Each row of numbers belongs to one of the things below and depends on some of the facts about them. Some rows are named. Which thing is each other row?

How the things are related:
σ: refers to; Δ: points at; Π: uses
(1006) {σ=(1436) (1233) (297) (538)}
(1013) {σ=(1319)}
(104) {Δ=(297) (81)}
(1048) {Π=(1522)}
(1057) {σ=(750)}
(1063) {Δ=(985) (1199)}
(1072) {Δ=(1396) (318) (320), Π=(387)}
(1075) {σ=(931) (1112)}
(1083) {Π=(1048)}
(1100) {Π=(1469)}
(1103) {σ=(81), Δ=(404)}
(1107) {Δ=(1223) (1182)}
(1113) {σ=(1083), Π=(155)}
(1120) {Π=(1100)}
(116) {σ=(1182)}
(1165) {Δ=(909) (1443), Π=(1297)}
(1166) {σ=(972), Δ=(1223) (462)}
(1203) {σ=(1243) (1443), Δ=(404) (436)}
(121) {σ=(960) (1396), Π=(1424)}
(1210) {σ=(763), Δ=(1013)}
(1233) {Π=(802)}
(1255) {Δ=(377) (1303) (546), Π=(306)}
(1268) {Δ=(625) (387) (357) (1510)}
(1269) {Δ=(1199)}
(1297) {σ=(140) (22) (1048), Π=(436)}
(1303) {σ=(972) (750), Π=(1233)}
(1313) {σ=(250), Π=(364)}
(1314) {σ=(387), Δ=(688) (1303) (712) (1100)}
(1319) {Δ=(404) (297) (199) (357) (1443) (364), Π=(1443)}
(133) {σ=(990), Δ=(818)}
(1341) {σ=(1252) (712)}
(140) {Π=(121)}
(1414) {Π=(934)}
(1417) {σ=(297) (952), Δ=(159) (1090)}
(1424) {Δ=(1182) (297)}
(1429) {Δ=(140) (250) (934) (564) (436)}
(1436) {Π=(1313)}
(1440) {σ=(679) (1100), Δ=(116) (538), Π=(1264)}
(1442) {σ=(1107) (1072)}
(1443) {Π=(590)}
(1469) {σ=(297) (972), Δ=(121) (1433), Π=(636)}
(1471) {Δ=(1436) (1223) (1341) (1120)}
(15) {Δ=(564) (462) (1006) (293)}
(1522) {σ=(1396) (583), Π=(140)}
(155) {σ=(159), Δ=(1433) (1112), Π=(78)}
(1561) {Δ=(116) (1223) (947) (1120) (952)}
(1562) {Π=(15)}
(157) {σ=(1083)}
(174) {Δ=(961) (293) (590) (568), Π=(960)}
(204) {σ=(315) (1429) (1561)}
(22) {Δ=(1510)}
(223) {σ=(952), Δ=(625) (818), Π=(462)}
(230) {Δ=(537) (538) (1199)}
(277) {σ=(140) (180) (538), Δ=(1442)}
(306) {Δ=(204) (1013)}
(343) {σ=(678), Δ=(315) (1264) (961) (630) (763) (538)}
(349) {σ=(909) (120) (947), Δ=(404) (159) (204) (712) (1090)}
(36) {σ=(763), Π=(568)}
(361) {Δ=(818) (180)}
(363) {Δ=(1297) (320)}
(364) {σ=(250) (972) (320), Π=(204)}
(374) {σ=(990), Δ=(1013), Π=(357)}
(378) {Δ=(1562) (1048)}
(387) {Π=(120)}
(404) {σ=(377), Π=(1269)}
(462) {σ=(1252)}
(477) {Δ=(1303) (678), Π=(1063)}
(537) {σ=(377) (583), Π=(856)}
(546) {σ=(930) (564), Π=(763)}
(568) {Π=(1072)}
(571) {Δ=(878) (1120) (952), Π=(678)}
(590) {σ=(140), Π=(930)}
(606) {Δ=(806) (447), Π=(1120)}
(625) {σ=(315) (1112)}
(630) {σ=(606)}
(631) {σ=(636), Δ=(315) (688) (1048), Π=(293)}
(636) {Δ=(1233) (297) (1295) (1100), Π=(1436)}
(645) {Δ=(895) (630) (818) (1120) (689) (447), Π=(571)}
(67) {σ=(1112), Δ=(140) (199) (180) (538)}
(725) {Δ=(315) (1006) (447), Π=(1103)}
(727) {Δ=(315) (81)}
(745) {Δ=(159) (806) (1297) (583) (980)}
(750) {Π=(546)}
(753) {Δ=(1442) (1341) (293)}
(763) {Π=(1414)}
(78) {σ=(1510), Δ=(538)}
(802) {Δ=(564) (1295)}
(856) {σ=(1083) (447), Π=(1433)}
(887) {σ=(1424) (1433) (174), Π=(625)}
(905) {Δ=(1243) (120) (1252) (1295)}
(913) {Δ=(625) (878) (1252) (750), Π=(887)}
(930) {Π=(631)}
(931) {Δ=(856) (81) (357) (1090), Π=(1165)}
(939) {Δ=(180)}
(954) {σ=(315), Δ=(961) (1537) (1443) (538)}
(960) {Δ=(116) (1491) (712), Π=(67)}
(972) {Δ=(1510) (1297) (1199), Π=(818)}
(985) {σ=(1491), Π=(404)}
(987) {Δ=(980), Π=(1319)}
(990) {Δ=(909) (1522) (818) (1120)}

Some rows with their names:
(1203): [ -7  -8  -1 -21 -15   3  -1 -34  -2   0   7   8   7  16  -4  -5   1   9
  -7   1   2  -9   9  12   5  -1  31   3   2   7   3  -3  -4   1 -10  -1
  10  -3 -12  -3  -1   0 -19   4   4  -3]
(1440): [  1 -10   6 -22 -16   0  -4 -17   5  -7  11   5   3   5   3  -4  -5  10
  -4  -1  -5   1  -8   6   3   1   9   2   0  15  -1 -11   4  -2   1  -3
   2  -3 -16  -1  -3  -2  -8   5   8  -1]
(1297): [ 14  16   1  -4  -1  -3 -13   3   7 -13  19  11  17   1  -5  -7  -4  -3
 -12   6  12  15  68 -10 -25 -13  17   2   2  12   3   3  -6 -19  -6   9
  -4 -15 -12  -4  28 -15  14 -12  -1 -19]
(22): [  2   2   3  10  14  -8  -9  -4  -5   5  -3   9  -1  11  -1   0  -2  -4
   9  -4   4   8  -7  -6 -12  -4   3  -4   2   2  -2  -3   7   7  -1  10
  -5   3  -3  -5   0  -2   8   2  -4  18]
(1182): [  2   1  -4   7   7   5   6  13  -4  10  -6  -4   4   1   5   7   2   0
  -1   5   1   0   2  -4  -1   1 -16   1   0 -11  -4   7  -8  -2   4  -2
  -1  -1   6   2  -3   4   3  -2  -3  -9]
(931): [ -4  -6   5   7  12   1  -3 -18  -3  13  -3  13  -3   9  -6   0   1   1
   4   2  -1  -4 -16  20   4   1  25  -2   3   0   9   2   4  14  -4   0
   3   3  -9  -4 -16   3   5  12  -4  11]
(349): [ -6   3   3 -17  -6   2  -5 -35   2   9   9  13   9   8  -6  -7   1  12
  -6  -1   0  -2  14  11  12  -2  34   1   1  18   9   0  -6  13 -17   3
   7  -5  -9  -1  -8  -4  -1   6   5   2]
(1223): [  4   1  -6   7  13   6   7  26   5   8  -5 -15   4   2  10   7   2  -3
  -5   6  -4   1  10 -13  -7  -1 -37   1  -2 -14  -3   9  -9  -1   1  -5
  -4   0   8   0  -4   3   3  -7  -1 -18]
(1166): [-19  13  -2 -19 -30   5   6 -21   5  -5  11 -18  19  -7  10  15  -1   2
  -8 -23 -13   5  -8 -27  33  -8  33  -1  -8  24  -8  14 -11  15  -7 -18
  -4   6 -12  -6  -1   5 -35  -7  15 -15]
(645): [  4  -5   4   2  21  -3  -3   0  10   9  -2   6  -9   6   4   1  -5   1
   5  -5 -10   6 -31 -12  -1  -3 -21  -2   0   6   4 -10   7  13   1   3
  -4   6  -8  -5 -23   2 -10   8   2  10]
(895): [  8  -1   4   8  13   2   2  20   2   1  -6  -8  -7  -7   7   0  -3  -3
   0   0  -4   6  -7  -9 -10   1 -25  -1   0  -4  -4   2  -1  -3   4  -8
  -6   3  -3   0  -9   1  13  -4  -2   0]
(320): [ -6  15  -3  17  10  -6  -7   7  -3 -13  -6 -14  -8  -8  -1  -3   0  -7
  -2  -3   5   6  15 -11   1  -1  -1  -2  -1   0  -4   4  -1  -1  -5   1
  -6   4  11  -3  12  -4  15  -4  -6   7]
(387): [  0  -8   4   7  13  -2  -2  10  -8   5  -5  -3   6   9   7   0   0  -5
   4   4   9   9  -1  -7  -8  -4   3  -3   3  -3 -11   3  -1   4  -1   1
   0  -1   3   0  -1  -2  12   0  -2  12]
(377): [  2  14  -3   6   7   3   2  14   3   7  -6   8  -6   3   2   1   3   0
   2   3   2  -9 -13  -7  34  19 -16  -1   3  13  -4  -6  -3  -3   6   4
   8   8  12  11  12  -6  13   0  -5   5]
(67): [  5 -46  11 -13 -27   0   2 -29  -1 -14   9   7 -25   7  -4  -1   2   7
   2  10  -4 -11   5  38   9  17  66   0  -5  -8  15  -1  21   3   1 -17
   7   2 -23 -12  -4  -3 -16   8   9   4]
(568): [  2   7  -5   2   8   2  -2   7   1  -5  -6  -5  -5  -9  -3   1  -2  -4
  -1  -4  -1  -7  -3   8  -4   1 -27   2   0 -17   2   1   5 -12   7  -4
  -1   6  -4  -1   1   5  -9   0  -5  -1]
(1429): [ -9  -5  -3   0   3   0  -1 -22  -5  16  -6  15  -1  14  -7   3  -3  -1
   3  -6  -1 -13 -18  13  -4  -2  11   0   1 -16   3  -4   8  10   4   6
   6   8  -9  -8 -10  10 -17   8  -3   4]
(939): [ -2  -9   2  -2  10  -3  -2   3  -5   6  -4   5  -6   1   2   3  -3  -3
   8  -5   0   0 -25   5  -8  -2  -2  -1   2  -5  -5  -5   5   1   6  -3
   0   4  -7  -2  -6   7  -3   5  -2  10]

Which thing is each row?
No name comes twice in this set of rows, the named rows included.
[ -7  17   2 -14  -7   3  -6 -33   1   3  15   8  21   7  -3   0  -2   3
  -7  -7   3   2  30  -2  12  -4  45   1   0  26   5   4 -10   8 -16   0
   0  -7 -15  -2   2  -8   2   0   7 -10] | (1417)
[ -6  -3  -1  -8 -28 -11   0 -16   4 -19  10   9  -1   8  -8  -5   1  11
   1  -7   0   2   9 -10   5   3  14  -1  -1  14   4 -15   3   2   2  16
   6   2   7   1  16  -7 -17  -3   7   0] | (155)
[  6   2   1   6  15   1  -2  19   4   4  -6 -13   2 -20   3  -1  -1  -8
  -2   4  -5   3  -2   3  -9  -3 -29  -2  -1 -11   3   6   2  -9  -2  -5
  -9  -2   8   4  -5   3  14  -2  -2  -3] | (447)
[-19  17   5   8  -3  -5 -11 -16  -8 -10  -1 -13   3  -8   7   7  -3 -12
  10 -26  -1  12 -27 -17  27  -6  36  -7  -3  22 -13  10   3  16  -8  -6
 -10  10  -6  -8   4   4  -7   4   1  24] | (972)
[ -2  13  -6  17  -3  -8   2  15  -2 -13  -4  -1  -8  -2  -4   0   2  -4
   7  -3   4   2  10 -11   0   7 -20  -1  -1  -9   0  -3  -1  -4   6  10
  -2   5  19   1  14  -2  -3  -6  -5   4] | (1433)
[ 13 -27  -1 -25 -13   6  -1   8   8  -1   1  -8   1  12  20   1   1  12
  -9   6  -3   4  -2 -23  22  16 -13   0   4  25 -21  -8   1  -7   2  -5
   9   2  -8   7  10 -16   6  -3   5  -7] | (1522)
[ 10  -9   3 -18 -17   4  -1  12   9 -15   8 -10  -2 -15  11  -4  -2   4
  -6   3  -4   6   4   4  -4   1  -9   3  -1   6  -9  -2   0 -16   4 -12
  -1  -6  -6   4   4  -9   0  -4   8 -11] | (630)
[ 12   9  -3   4  11   2  -5  10  -5  12   9  26   4  -1  -2   9  -4 -13
  -1   4  12  -1  26   2 -34 -10  -7   5   3 -19  -3   2  -4 -22  17   5
  -4  -8 -18  -2  12   6 -10 -11  -6 -16] | (140)
[ 13  11  -4 -13 -12  -4  -6 -11  16   4  21  25  17   2  -6   4  -7   5
 -12  -1   0   5  43 -13 -19 -12  -6   5  -1  -2  12  -9  -7 -10   6  15
  -3  -9 -19  -2  10  -3 -26 -12   5 -33] | (277)
[ -8  15  -2  13  20   1  -5 -14   0  11  -5   7   1   5  -9  -2   1   0
  -1  -4  -1  -6   0   6   7   0   5  -1   2   2  13  -1  -2  14 -11   6
   0   2   2  -4 -10   4   5   4  -5   5] | (306)
[  1  -5   2 -15 -19  -5  -7  -4   0 -26   7  -6   0  -5   1 -11  -1   4
  -5   0   5   3  18  -2  -6   1  14   1   0  11  -8  -6   2 -14   0   2
   0  -3  -4  -1  19  -9  -2  -3   4   5] | (985)
[  4 -18  -1  28 -11  -8   8  11  -4 -23  -1  -1 -31  -4 -13   2   7  -3
   7  11   0  -6  28  14   7  22  22  -2  -7 -25  21   9  15   2   8  -1
   1   9  13  -7   8  -4   0  -2  -4   3] | (1112)
[-17  18  -3 -11 -43  -6   1 -22  -3 -25  14  -3  15  -5  -1  12  -3   0
   4 -25  -3  10   0 -30  34  -1  48  -3  -8  26  -9   0 -10  12   1   1
  -4   4   1  -2  23  -1 -36  -7  11  -2] | (1469)

The same things again, as new rows of numbers:
Some things and their rows:
(1417): [  3  14   6  18  -6 -23 -19 -27 -12   2   7  28   9 -27]
(116): [  8  11 -13   1  49 -28 -17 -38  -6  20  16 -12 -35 -21]
(1561): [ 38 -38   5   5 -14  29   4  -5   5  10  -9 -54  -4 -19]
(1440): [ -5  50  30  23 -48  -6  -1   9  66 -15 -19 -16 -30 -30]
(960): [  0 -45  -9   8 -11   6  -3   4  -7   1 -24 -12  -5 -15]
(1491): [-27 -24  13 -16 -27  -7   0  35  -6  25  18 -26   2  18]
(985): [-13  24  37 -29 -16 -43  -3   4   0   6  32  -7   0   6]
(462): [ 15  46 -10  17  29  -6 -13 -39   8  24  25 -18  -2   5]
(155): [ 12  27  31  13  -4 -12  15 -15  18 -10  -8  15   9  -3]
(961): [ -6   8  -6  -2   3  -7   7   6   4   3  -2  -5 -10   5]
(630): [ -2  31  47 -11   7 -23  -5  12  13  18  24   2 -18   8]
(374): [ 28   1  -1  43   2 -63 -14  -2  50 -18  55   8  27  13]
(157): [  2  31  17  -8   8 -22  31 -13   9   1  -1  14   8  -4]
(878): [  5   3  -3 -12   7   2   9   2   0   8   4  -5   1  -1]
(564): [  2 -38 -26 -25   2   1   0  25 -30  -3 -13  -3 -13   1]
(905): [ 7 -2  7 11 -6  1 -3 -4 -8 -6 -2  3  1  6]
(477): [ 6 -3  7 13 -5 -3 -4 -6 -6 -8 -2  3  1  2]
(1255): [ 6 -2  6 11 -6  0 -5 -3 -5 -4 -2  3  2  3]

Which thing is each row?
No name comes twice in this set of rows, the named rows included.
[-32  34 -22  40 -33 -27  55 -52  45 -45 -33 -11 -12 -34] | (78)
[ -6   4   6  -9   3 -36  -1 -14 -16  27  -5  38   6 -50] | (404)
[ 47 -12  18   4  -9  11   5 -17  -1   3   4 -40   3 -22] | (1471)
[ -5  -4 -16  11   5  17   8  23 -18  -7 -13  -3 -17  39] | (315)
[ 11  16   1  -2  17 -29   2  -5  11   9  12  21   7 -11] | (204)
[-27  -4 -40  -6 -23  23  48 -25   3 -21 -28  -5  62  20] | (1510)
[ -6 -25  37   7 -14  19 -22  24  -1   5   3 -11  -8  36] | (606)
[ 33   6   2  -6 -19 -15  -8   4  -8 -16 -42  74  11 -84] | (1103)
[ 22 -19  39   5  31 -68  10  24  52   3  22  25  10  21] | (1013)
[-37 -13 -37   7 -11   4   1  11  28  -3 -28 -33 -40 -10] | (538)
[-17   0  33  12 -44 -74  38 -10 -50 -38  32  -8 -13  28] | (631)

